Here is a tiny trained network, its code and every weight. The questions are about switching its units off for an input and a target symbol, where a switched-off unit gives its printed mean instead of its output.

import numpy as np


def w(rows, s, z=0):
    codes = np.array(rows[::2]) - 128.0
    scale = np.full(codes.shape[1], s)
    scale[-1] = z or s
    return codes * scale


def norm(h):
    return h / np.sqrt((h * h).mean(-1, keepdims=True) + 1e-5)


def f(y):
    return y / 2 * (1 + np.tanh(0.7978845608 * (y + 0.044715 * y**3)))


def softmax(a):
    e = np.exp(a - a.max(-1, keepdims=True))
    return e / e.sum(-1, keepdims=True)


def log_softmax(a):
    a = a - a.max(-1, keepdims=True)
    return a - np.log(np.exp(a).sum(-1, keepdims=True))


def net(x, mask):
    ids = ['αβγδεζηθλξπστφψω'.index(c) for c in x.split()]
    T = len(ids)
    res = E[ids] + P[:T]
    r = norm(res)
    for j in range(3):
        rows = slice(2 * j, 2 * j + 2)
        q, k, v = (r @ M[0][rows].T for M in (Q, K, V))
        z = softmax(np.where(np.tri(T) > 0, q @ k.T / 2**0.5, -1e9)) @ v
        o = O[0][rows]
        res = res + np.where(mask[j], z, o[:, -1]) @ o[:, :-1]
    y = f(norm(res) @ A[0][:, :-1].T + A[0][:, -1])
    res = res + np.where(mask[3:19], y, B[0][:, -1]) @ B[0][:, :-1]
    return log_softmax(norm(res)[-1] @ U[:, :-1].T + U[:, -1])


Q, K, V, O, A, B = {}, {}, {}, {}, {}, {}
E = w([
[171,40,153,176,107,171],'α',
[115,50,75,127,166,100],'β',
[208,130,145,141,105,120],'γ',
[106,190,88,222,82,164],'δ',
[99,92,224,152,145,119],'ε',
[126,101,123,68,113,98],'ζ',
[112,120,137,58,95,121],'η',
[187,137,154,69,134,93],'θ',
[148,128,164,107,196,183],'λ',
[101,132,167,73,75,140],'ξ',
[136,119,120,8,104,107],'π',
[61,81,142,142,154,96],'σ',
[150,108,85,76,119,147],'τ',
[114,191,105,131,176,153],'φ',
[111,124,110,131,80,208],'ψ',
[108,116,121,117,97,163],'ω',
],0.017)
P = w([
[78,155,89,2,81,160],'0',
[85,172,104,44,75,194],'1',
[100,174,100,56,92,182],'2',
[103,176,102,76,101,171],'3',
[115,171,87,82,125,152],'4',
[129,164,93,93,140,123],'5',
[137,167,97,113,154,118],'6',
[162,162,83,131,179,95],'7',
[168,167,77,156,192,108],'8',
[153,166,91,141,166,131],'9',
],0.0045)
Q[0] = w([
[170,157,113,4,123,192],'head 0',
[139,155,110,115,112,121],'head 0',
[174,126,102,147,137,175],'head 1',
[121,120,203,109,136,104],'head 1',
[102,172,111,166,137,155],'head 2',
[137,112,115,137,121,141],'head 2',
],0.037)
K[0] = w([
[136,116,134,222,213,130],'head 0',
[93,126,85,148,141,148],'head 0',
[255,141,95,209,99,156],'head 1',
[104,111,203,138,245,127],'head 1',
[122,241,95,129,97,170],'head 2',
[144,95,99,123,110,160],'head 2',
],0.018)
V[0] = w([
[82,152,162,89,254,193],'head 0',
[90,243,69,137,129,87],'head 0',
[197,192,168,145,89,62],'head 1',
[62,142,119,103,117,79],'head 1',
[133,97,60,134,197,154],'head 2',
[71,135,195,96,166,75],'head 2',
],0.017)
O[0] = w([
[6,135,161,144,164,66,246],'head 0',
[113,235,112,136,132,181,104],'head 0',
[66,111,181,67,142,175,118],'head 1',
[104,118,78,159,84,148,123],'head 1',
[126,142,108,106,155,90,113],'head 2',
[96,107,91,162,177,169,163],'head 2',
],0.013,0.011)
A[0] = w([
[180,45,113,176,106,64,181],'neuron 0',
[129,94,120,169,212,170,6],'neuron 1',
[156,165,169,84,143,171,129],'neuron 2',
[78,156,72,137,101,113,173],'neuron 3',
[90,79,149,112,90,71,102],'neuron 4',
[145,142,156,146,177,183,154],'neuron 5',
[208,216,122,123,133,164,96],'neuron 6',
[160,245,60,50,122,168,151],'neuron 7',
[85,100,76,177,180,158,160],'neuron 8',
[210,64,35,89,143,150,157],'neuron 9',
[152,108,186,163,152,52,103],'neuron 10',
[129,212,92,81,124,31,135],'neuron 11',
[200,105,207,205,151,119,84],'neuron 12',
[82,93,178,135,145,150,135],'neuron 13',
[119,206,130,119,212,79,173],'neuron 14',
[142,175,131,147,86,191,165],'neuron 15',
],0.012,0.0023)
B[0] = w([
[198,151,125,98,171,203,253],'neuron 0',
[170,97,108,190,175,126,146],'neuron 1',
[106,158,185,158,80,173,195],'neuron 2',
[183,153,119,83,62,136,213],'neuron 3',
[167,119,107,183,182,148,209],'neuron 4',
[78,85,157,147,152,122,156],'neuron 5',
[177,141,179,214,170,109,163],'neuron 6',
[125,93,195,254,70,44,218],'neuron 7',
[219,164,97,130,86,113,221],'neuron 8',
[41,170,210,50,144,91,246],'neuron 9',
[81,73,45,173,123,105,206],'neuron 10',
[116,136,108,103,204,200,247],'neuron 11',
[99,45,113,37,73,56,141],'neuron 12',
[133,99,144,114,197,150,229],'neuron 13',
[78,167,108,80,38,201,245],'neuron 14',
[106,42,111,164,130,145,161],'neuron 15',
],0.015,0.0053)
U = w([
[193,52,107,56,126,62,156],'α',
[155,165,69,56,200,170,54],'β',
[142,119,146,125,110,136,170],'γ',
[149,133,160,254,98,130,187],'δ',
[181,48,79,200,200,169,107],'ε',
[146,148,119,100,106,127,46],'ζ',
[128,109,99,115,61,129,115],'η',
[114,80,171,125,171,239,204],'θ',
[64,111,99,168,187,41,136],'λ',
[124,51,83,149,56,202,156],'ξ',
[88,113,164,105,44,51,76],'π',
[188,158,35,156,134,163,255],'σ',
[179,208,192,114,195,74,126],'τ',
[77,235,103,144,99,173,119],'φ',
[184,126,144,170,156,117,64],'ψ',
[180,151,129,148,140,136,70],'ω',
],0.0097,0.0027)

Each question gives the input, a string of symbols that net reads in full, and the target symbol t.
The units are the heads (2 rows each of Q, K, V and O) and the neurons (one row each of A and B). Each row of codes is followed by its name. A weight is (code - 128) times the scale printed after its matrix; where a second scale follows, it is the last column's (O, A, B and U).
mask holds one flag per unit, heads first, then neurons. A switched-off unit (its flag False) gives its mean, the last column of its rows in O or B, instead of its output. The means were averaged over made-up inputs and are rounded, as every weight is.
A unit's drop is (log p(t) with every unit on - log p(t) with that unit switched off) / (log p(t) with every unit on - log p(t) with every unit switched off).
The circuit of an input: a set's keep is (log p(t) with only the set's units on - log p(t) with every unit switched off) / (log p(t) with every unit on - log p(t) with every unit switched off). Starting from the 12 units with the biggest drops (on a tie, the unit counted first), units are removed one at a time, each time the one whose removal leaves the highest keep (on an exact tie, the one counted first), for as long as the keep stays at least 0.8.
circuit, biggest first: the units of the circuit, biggest drop first
k most important neurons: the k neurons with the biggest drops, biggest first
heads that matter: for each layer, one digit per head in row order, 1 if its drop is at least 0.15 and else 0, layers parted by /
drop when u is switched off: that unit's drop, to one decimal
input τ θ β τ α η, target α: circuit, biggest first => (head 0)
input θ δ ω, target δ: heads that matter => 100
input π τ β θ, target β: 2 most important neurons => (neuron 11; neuron 0)
input τ θ τ ε θ ω, target ε: circuit, biggest first => (head 0; neuron 0; head 1)
input σ ξ τ ζ θ, target σ: heads that matter => 000
input θ θ π, target π: heads that matter => 100
input α θ ε λ ψ, target λ: heads that matter => 100
input δ θ θ β θ φ β θ τ, target β: heads that matter => 001
input π β ξ τ, target β: circuit, biggest first => (head 2; neuron 11)
input α γ ψ, target α: heads that matter => 100
input π θ π θ θ π θ τ τ, target τ: heads that matter => 110
input θ τ ξ τ σ ψ π, target σ: heads that matter => 010
input θ τ ψ θ θ θ θ π ε ε, target ε: heads that matter => 001
input θ θ θ θ τ ψ ψ θ φ θ, target φ: circuit, biggest first => (head 0)
input λ τ π θ π α, target α: heads that matter => 000
input π φ ξ τ α ξ θ α λ, target λ: heads that matter => 100
input θ θ π ε θ, target ε: heads that matter => 000
input ω η θ θ θ, target θ: circuit, biggest first => (head 1; neuron 9)
input θ ξ τ θ ψ τ θ ξ τ, target τ: 2 most important neurons => (neuron 9; neuron 7)
input π θ θ λ λ φ θ θ π ξ, target φ: circuit, biggest first => (neuron 14; head 1)
input π τ π η ω δ ξ τ, target δ: circuit, biggest first => (head 0; neuron 7)
input τ ξ ξ β θ θ η, target β: circuit, biggest first => (head 2; neuron 11)
input β τ ξ θ ξ θ τ λ φ τ, target φ: heads that matter => 100
input σ θ θ λ π σ θ β θ, target β: 2 most important neurons => (neuron 0; neuron 9)
input π τ π δ θ π α λ θ π, target λ: most important neuron => (neuron 4)
input φ δ ξ τ τ θ, target δ: drop when head 0 is switched off => 1.0
